-97,106,294,214,63
210,820,427,440,913
192,199,220,448,217
182,551,433,475,110
523,731,-423,-125,-976
68,306,629,415,2
118,358,622,319,31
27,131,431,-140,47
91,-328,-181,-751,793
197,680,474,430,934
73,122,539,-157,61
354,401,314,208,228
122,489,659,386,58
518,556,-462,285,-951
407,456,534,-155,151
377,-346,-162,116,576
The last entry, reading row by row: 576
The last entry in the row that holds the smallest entry? -976
The entry directly above -328 -> 131
The 3rd entry on the diagonal from the top-right corner -> 220
The 5th entry from the end, reading row by row? 377
The entry in the top-right corner -> 63
The entry directly below the smallest entry? 2
The entry directly below -462? 534
The entry directly below 306? 358
The 3rd-last entry, reading row by row? -162
The entry directly below 220? 433
The entry in the top-left corner is -97
The entry just right of -157: 61
The entry just left of the largest entry? 430
The entry directly below 731 -> 306
The entry just right of -140? 47
The entry directly below 622? 431
The entry directly above the largest entry is 793
The entry just left of 110 -> 475
The entry directly above 534? -462
The largest entry: 934
The entry just left of 358? 118
The third entry in reading order? 294
The smallest entry in the last row: -346
The entry directly below 913? 217
The third smallest entry? -751

[[-0.020 -0.102  0.034  0.194  0.128  0.016  0.194  0.240  0.147  0.132]
 [-0.019 -0.101  0.033  0.194  0.122  0.018  0.194  0.247  0.153  0.133]
 [-0.011 -0.100  0.032  0.193  0.109  0.013  0.193  0.248  0.153  0.134]
 [ 0.042 -0.168  0.122  0.103  0.160  0.080  0.103  0.188  0.104  0.123]
 [-0.004 -0.169  0.123  0.105  0.206  0.078  0.105  0.192  0.104  0.126]
 [ 0.052 -0.167  0.121  0.101  0.184  0.082  0.101  0.188  0.104  0.126]
 [ 0.017 -0.100  0.035  0.192  0.129  0.012  0.192  0.242  0.153  0.134]]
The last entry, reading row by row -> 0.134
The entry directly below the largest entry -> 0.188
The largest entry in the last row: 0.242
The entry just left of 0.206?
Answer: 0.105
The entry just right of the largest entry is 0.153
The 2nd smallest entry?
Answer: -0.168
The entry directly above the largest entry is 0.247
The second entry in reading order -> -0.102
The entry in the top-right corner is 0.132
The 3rd smallest entry is -0.167
The entry in the bottom-left corner: 0.017
The entry in the top-left corner is -0.020
The largest entry in the first row: 0.240
The smallest entry in the last row?
Answer: -0.100
The fifth entry, reading row by row is 0.128
The first entry in the row that holds the largest entry -> -0.011
The third entry on the main diagonal?
Answer: 0.032
The entry just right of 0.109?
Answer: 0.013
The entry just left of 0.160 -> 0.103
The fourth entry from the end, reading row by row -> 0.192
The fourth entry, reading row by row?
Answer: 0.194
The entry just left of 0.132 is 0.147
The entry directly above -0.167?
Answer: -0.169
The second entry on the diagonal from the top-right corner?
Answer: 0.153
The 5th entry from the end, reading row by row?
Answer: 0.012
The entry just right of 0.080?
Answer: 0.103
The entry directly below 0.133: 0.134
The entry just left of -0.168?
Answer: 0.042

Read these off the array that follows. Rows and columns are numbered from 1.
1) The entry in the top-right corner?
2) The bottom-left entry?
3) The entry in row 2 and column 2?
4) The entry at row 1, column 1?
5) The entry in row 1 and column 3?
-12.3   56.9  -33.8   24.3   -4.5
-29.1    9.2   19.8  -16.5  -66.3
1) -4.5
2) -29.1
3) 9.2
4) -12.3
5) -33.8

Read these off the matrix that follows. Counting starts at 1.
1) Read off the bottom-right entry.
2) Read off the entry in the bottom-left corner.
3) Read off the entry in row 1 and column 3.
4) Read off the entry directly above 6432.
5) Read off the entry directly below the centre entry.
6) Read off the entry directly above 5536.
7) Read off the entry just right of 6440.
8) Read off the entry just right of 6606.
array([[8889, 6416, 8104, 6005, 5392, 6645, 8539, 6081, 6662, 3385, 6988],
       [4767, 6916, 5340, 5138, 6297, 8322, 3818, 3871, 7552, 6988, 7042],
       [5861, 6644, 8463, 2083, 4465, 8083, 6741, 8826, 6045, 4901, 5627],
       [5254, 5536, 7484, 4364, 8081, 6440, 6215, 7796, 6227, 6314, 4274],
       [3699, 6927, 7132, 6858, 5384, 7303, 6244, 5022, 7902, 7160, 7453],
       [5867, 8230, 3324, 7904, 7897, 6432, 5295, 8444, 8056, 7147, 5789],
       [3479, 6492, 6842, 7257, 5186, 7313, 6353, 5374, 8231, 7153, 7251],
       [6251, 5499, 7341, 6347, 5828, 4186, 7061, 7495, 8005, 9418, 9597],
       [5388, 6590, 6606, 3441, 6271, 4353, 5932, 6713, 7335, 6230, 9276]])
1) 9276
2) 5388
3) 8104
4) 7303
5) 6432
6) 6644
7) 6215
8) 3441
